Below are the code and all the weights of a small trained network. Each question names an input and a class and asks about switching units off, where a switched-off unit gives its printed mean instead of its output.

import numpy as np


def w(rows, s, z=0):
    codes = np.array(rows[::2]) - 128.0
    scale = np.full(codes.shape[1], s)
    scale[-1] = z or s
    return codes * scale


def norm(h):
    return h / np.sqrt((h * h).mean(-1, keepdims=True) + 1e-5)


def f(y):
    return y / 2 * (1 + np.tanh(0.7978845608 * (y + 0.044715 * y**3)))


def log_softmax(a):
    a = a - a.max(-1, keepdims=True)
    return a - np.log(np.exp(a).sum(-1, keepdims=True))


def net(x, mask):
    res = np.array(x, float).reshape(1, 2) / 4 @ E
    u = 0
    for l in range(3):
        y = f(norm(res) @ A[l][:, :-1].T + A[l][:, -1])
        res = res + np.where(mask[u : u + 9], y, B[l][:, -1]) @ B[l][:, :-1]
        u += 9
    return log_softmax(norm(res)[-1] @ U[:, :-1].T + U[:, -1])


A, B = {}, {}
E = w([
[134,110,126,232,121,124,140],'x0',
[130,166,129,138,131,126,253],'x1',
],0.002)
A[0] = w([
[146,107,119,205,111,122,216,111],'0.n1',
[127,136,129,34,125,129,255,109],'0.n2',
[94,131,130,109,105,120,144,87],'0.n3',
[130,143,120,17,117,110,127,19],'0.n4',
[157,125,119,181,125,119,163,19],'0.n5',
[144,125,115,12,133,141,133,8],'0.n6',
[119,145,146,18,137,132,126,10],'0.n7',
[140,119,159,122,108,144,132,120],'0.n8',
[127,102,134,174,88,108,176,25],'0.n9',
],0.0069,0.0011)
B[0] = w([
[95,173,139,175,123,170,125,219],'0.n1',
[255,113,69,140,78,67,158,255],'0.n2',
[166,159,112,114,185,60,123,130],'0.n3',
[36,89,195,106,230,228,168,200],'0.n4',
[106,128,129,112,175,120,120,156],'0.n5',
[44,134,196,70,231,174,131,202],'0.n6',
[13,126,192,84,213,161,117,203],'0.n7',
[136,111,102,153,168,92,111,127],'0.n8',
[120,135,117,111,168,154,112,158],'0.n9',
],0.0095,0.006)
A[1] = w([
[30,168,169,132,206,186,90,94],'1.n1',
[137,158,74,83,159,68,85,1],'1.n2',
[1,139,183,70,158,120,106,11],'1.n3',
[173,50,146,113,83,40,44,104],'1.n4',
[49,85,196,17,224,122,118,53],'1.n5',
[156,10,120,87,12,113,108,115],'1.n6',
[97,93,101,43,184,137,94,28],'1.n7',
[83,58,137,137,116,142,157,118],'1.n8',
[189,191,102,122,72,104,105,143],'1.n9',
],0.0082,0.00062)
B[1] = w([
[77,176,113,155,164,148,104,253],'1.n1',
[86,120,174,244,133,135,189,121],'1.n2',
[210,144,152,105,68,97,175,214],'1.n3',
[107,91,111,79,71,155,129,172],'1.n4',
[129,6,115,93,229,93,160,254],'1.n5',
[85,90,156,115,52,118,77,174],'1.n6',
[137,103,124,139,177,113,116,171],'1.n7',
[113,144,108,149,128,173,196,139],'1.n8',
[117,86,121,114,101,103,122,172],'1.n9',
],0.014,0.0094)
A[2] = w([
[120,107,192,85,188,106,134,2],'2.n1',
[84,166,240,57,163,168,194,65],'2.n2',
[233,150,107,183,50,41,179,35],'2.n3',
[91,148,202,59,140,154,180,69],'2.n4',
[140,122,165,137,91,86,188,91],'2.n5',
[254,144,84,174,34,45,174,43],'2.n6',
[109,155,178,165,154,148,130,79],'2.n7',
[92,129,197,65,184,83,149,52],'2.n8',
[184,123,183,146,84,189,148,83],'2.n9',
],0.0089,0.00093)
B[2] = w([
[135,77,133,108,170,153,153,245],'2.n1',
[134,81,71,111,125,83,128,228],'2.n2',
[246,162,127,154,104,141,138,228],'2.n3',
[145,62,62,185,147,116,68,184],'2.n4',
[103,127,70,234,125,178,99,145],'2.n5',
[241,174,151,164,101,105,193,253],'2.n6',
[112,159,159,91,155,88,117,155],'2.n7',
[136,68,165,142,164,144,144,252],'2.n8',
[171,141,90,129,120,102,63,118],'2.n9',
],0.013,0.0047)
U = w([
[85,55,127,90,10,131,84,58],'0',
[130,18,133,98,225,122,168,254],'1',
[247,153,124,171,86,119,168,132],'2',
[55,227,126,148,155,146,97,63],'3',
],0.012,0.00096)

Each question gives the input, the list of numbers given to net, and the class t.
The units are the neurons (one row each of A and B). Each row of codes is followed by its name. A weight is (code - 128) times the scale printed after its matrix; where a second scale follows, it is the last column's (A, B and U).
mask holds one flag per neuron, layer by layer. A switched-off neuron (its flag False) gives its mean, the last column of its row in B, instead of its output. The means were averaged over made-up inputs and are rounded, as every weight is.
A unit's drop is (log p(t) with every unit on - log p(t) with that unit switched off) / (log p(t) with every unit on - log p(t) with every unit switched off).
The circuit of an input: a set's keep is (log p(t) with only the set's units on - log p(t) with every unit switched off) / (log p(t) with every unit on - log p(t) with every unit switched off). Starting from the 12 units with the biggest drops (on a tie, the unit counted first), units are removed one at a time, each time the one whose removal leaves the highest keep (on an exact tie, the one counted first), for as long as the keep stays at least 0.8.
units of the circuit, in order: the units of the circuit, biggest drop first
most important unit: the unit with the biggest drop
k most important neurons: the k neurons with the biggest drops, biggest first
top k neurons in layer l: the k neurons of layer l with the biggest drops, biggest first
drop when u is switched off: that unit's drop, to one decimal
input [-4,7], class 2: units of the circuit, in order -> [0.n2 1.n5]
input [-5,7], class 2: top 2 neurons in layer 1 -> [1.n1 1.n5]
input [8,-8], class 0: 3 most important neurons -> [0.n6 0.n4 0.n7]
input [8,-5], class 0: top 3 neurons in layer 1 -> [1.n3 1.n5 1.n1]
input [4,-5], class 0: most important unit -> 0.n6
input [6,0], class 3: 3 most important neurons -> [0.n2 0.n6 0.n7]
input [7,-5], class 0: top 2 neurons in layer 1 -> [1.n3 1.n5]
input [4,6], class 2: top 3 neurons in layer 0 -> [0.n7 0.n4 0.n6]
input [8,-3], class 3: 4 most important neurons -> [0.n2 0.n6 0.n7 1.n5]
input [1,1], class 3: top 2 neurons in layer 0 -> [0.n2 0.n1]
input [7,0], class 3: top 3 neurons in layer 0 -> [0.n2 0.n6 0.n7]
input [5,0], class 3: top 4 neurons in layer 0 -> [0.n2 0.n6 0.n7 0.n4]
input [8,4], class 3: 2 most important neurons -> [0.n2 1.n5]
input [-2,6], class 2: most important unit -> 0.n2
input [-5,8], class 2: drop when 0.n2 is switched off -> 1.3
input [5,2], class 3: drop when 1.n5 is switched off -> 0.1
input [3,-3], class 0: drop when 0.n6 is switched off -> 1.1
input [6,7], class 2: drop when 0.n6 is switched off -> 1.3
